Below are the code and all the weights of a small trained network. Each question names an input and a target symbol and asks about switching units off, where a switched-off unit gives its printed mean instead of its output.

import numpy as np


def w(rows, s, z=0):
    codes = np.array(rows[::2]) - 128.0
    scale = np.full(codes.shape[1], s)
    scale[-1] = z or s
    return codes * scale


def norm(h):
    return h / np.sqrt((h * h).mean(-1, keepdims=True) + 1e-5)


def f(y):
    return y / 2 * (1 + np.tanh(0.7978845608 * (y + 0.044715 * y**3)))


def softmax(a):
    e = np.exp(a - a.max(-1, keepdims=True))
    return e / e.sum(-1, keepdims=True)


def log_softmax(a):
    a = a - a.max(-1, keepdims=True)
    return a - np.log(np.exp(a).sum(-1, keepdims=True))


def net(x, mask):
    ids = ['βδθξστ'.index(c) for c in x.split()]
    T = len(ids)
    res = E[ids] + P[:T]
    r = norm(res)
    for j in range(3):
        rows = slice(4 * j, 4 * j + 4)
        q, k, v = (r @ M[0][rows].T for M in (Q, K, V))
        z = softmax(np.where(np.tri(T) > 0, q @ k.T / 4**0.5, -1e9)) @ v
        o = O[0][rows]
        res = res + np.where(mask[j], z, o[:, -1]) @ o[:, :-1]
    y = f(norm(res) @ A[0][:, :-1].T + A[0][:, -1])
    res = res + np.where(mask[3:11], y, B[0][:, -1]) @ B[0][:, :-1]
    return log_softmax(norm(res)[-1] @ U[:, :-1].T + U[:, -1])


Q, K, V, O, A, B = {}, {}, {}, {}, {}, {}
E = w([
[43,126,86,144],'β',
[111,158,120,219],'δ',
[165,110,100,195],'θ',
[71,162,82,99],'ξ',
[109,46,134,255],'σ',
[92,175,107,154],'τ',
],0.011)
P = w([
[122,130,243,110],'0',
[149,236,4,178],'1',
[139,130,214,114],'2',
[156,184,2,186],'3',
[157,113,208,99],'4',
[187,190,15,189],'5',
[172,101,209,99],'6',
[170,220,32,182],'7',
[176,78,204,98],'8',
[154,188,10,129],'9',
[169,135,212,97],'10',
[128,238,38,156],'11',
],0.0068)
Q[0] = w([
[157,169,99,158],'H0',
[204,63,36,38],'H0',
[154,98,2,179],'H0',
[66,129,95,220],'H0',
[68,163,56,192],'H1',
[135,113,86,45],'H1',
[162,181,31,105],'H1',
[208,89,196,60],'H1',
[105,163,173,89],'H2',
[157,89,188,97],'H2',
[95,131,242,89],'H2',
[124,149,164,45],'H2',
],0.0086)
K[0] = w([
[91,138,78,43],'H0',
[42,178,161,153],'H0',
[117,252,226,103],'H0',
[147,110,115,154],'H0',
[131,34,145,2],'H1',
[110,150,89,61],'H1',
[38,65,113,102],'H1',
[85,212,92,120],'H1',
[114,163,80,45],'H2',
[4,21,89,111],'H2',
[84,62,61,119],'H2',
[137,51,32,52],'H2',
],0.0082)
V[0] = w([
[157,88,87,157],'H0',
[101,116,213,148],'H0',
[209,52,71,79],'H0',
[111,150,131,91],'H0',
[92,40,157,198],'H1',
[42,105,147,140],'H1',
[39,142,167,80],'H1',
[115,116,165,199],'H1',
[169,122,42,142],'H2',
[115,220,99,1],'H2',
[188,132,105,106],'H2',
[137,126,63,82],'H2',
],0.0099)
O[0] = w([
[171,47,57,187,116],'H0',
[153,153,227,186,139],'H0',
[143,85,118,129,2],'H0',
[81,205,158,115,122],'H0',
[136,45,84,167,206],'H1',
[156,3,151,153,204],'H1',
[128,90,125,245,172],'H1',
[154,123,89,76,202],'H1',
[100,100,114,206,105],'H2',
[95,36,144,62,43],'H2',
[140,109,147,124,76],'H2',
[107,21,133,157,61],'H2',
],0.0069)
A[0] = w([
[222,64,106,182,4],'N0',
[181,138,239,85,87],'N1',
[142,183,132,175,176],'N2',
[169,202,197,90,205],'N3',
[103,85,171,152,189],'N4',
[128,84,151,61,163],'N5',
[240,120,248,90,219],'N6',
[195,216,63,172,235],'N7',
],0.011,0.0016)
B[0] = w([
[84,91,144,149,163],'N0',
[185,93,25,118,128],'N1',
[32,149,135,141,183],'N2',
[103,37,122,51,145],'N3',
[110,253,114,33,139],'N4',
[18,89,155,26,135],'N5',
[212,119,58,218,136],'N6',
[85,62,109,58,251],'N7',
],0.007,0.013)
U = w([
[143,4,119,224,217],'β',
[163,164,79,110,179],'δ',
[167,162,19,117,3],'θ',
[68,166,161,188,84],'ξ',
[211,6,1,83,119],'σ',
[55,38,178,48,141],'τ',
],0.0088,0.0021)

Each question gives the input, a string of symbols that net reads in full, and the target symbol t.
The units are the heads (4 rows each of Q, K, V and O) and the neurons (one row each of A and B). Each row of codes is followed by its name. A weight is (code - 128) times the scale printed after its matrix; where a second scale follows, it is the last column's (O, A, B and U).
mask holds one flag per unit, heads first, then neurons. A switched-off unit (its flag False) gives its mean, the last column of its rows in O or B, instead of its output. The means were averaged over made-up inputs and are rounded, as every weight is.
A unit's drop is (log p(t) with every unit on - log p(t) with that unit switched off) / (log p(t) with every unit on - log p(t) with every unit switched off).
The circuit of an input: a set's keep is (log p(t) with only the set's units on - log p(t) with every unit switched off) / (log p(t) with every unit on - log p(t) with every unit switched off). Starting from all 11 units, units are removed one at a time, each time the one whose removal leaves the highest keep (on an exact tie, the one counted first), for as long as the keep stays at least 0.8.
units of the circuit, in order: the units of the circuit, biggest drop first
k most important neurons: the k neurons with the biggest drops, biggest first
which heads matter: for each layer, one digit per head in row order, 1 if its drop is at least 0.15 and else 0, layers parted by /
input ξ σ ξ β, target ξ: units of the circuit, in order	[H0; H1]
input ξ δ τ θ δ τ θ β ξ β ξ θ, target ξ: units of the circuit, in order	[H1]
input τ ξ τ β, target τ: which heads matter	101
input ξ σ β τ β β θ δ ξ σ β θ, target ξ: which heads matter	100
input β θ δ, target σ: which heads matter	110
input τ τ δ ξ δ σ τ, target β: units of the circuit, in order	[H2; N7]
input β θ τ σ τ, target β: 2 most important neurons	[N0; N4]
input β β β θ, target β: which heads matter	010
input τ ξ δ δ ξ θ ξ ξ τ ξ θ σ, target τ: 2 most important neurons	[N7; N3]
input ξ ξ β σ β, target β: which heads matter	110
input θ τ θ, target σ: 3 most important neurons	[N7; N3; N6]
input τ θ σ τ θ δ θ τ β β τ, target σ: 2 most important neurons	[N2; N5]
input ξ τ θ ξ ξ σ ξ ξ, target ξ: which heads matter	010
input θ β θ θ θ θ β, target σ: units of the circuit, in order	[H0; N2]
input ξ β δ θ σ θ τ, target σ: which heads matter	110
input σ ξ τ τ τ β ξ τ, target τ: units of the circuit, in order	[H2; N7]
input β τ ξ θ β τ ξ ξ, target β: units of the circuit, in order	[H1]
input τ τ ξ σ, target τ: units of the circuit, in order	[H2; H0]
input β δ ξ θ ξ β ξ β β ξ β θ, target β: which heads matter	011
input τ ξ τ δ, target τ: 2 most important neurons	[N3; N7]
input σ ξ ξ β δ σ ξ θ ξ δ, target ξ: most important neuron	[N2]
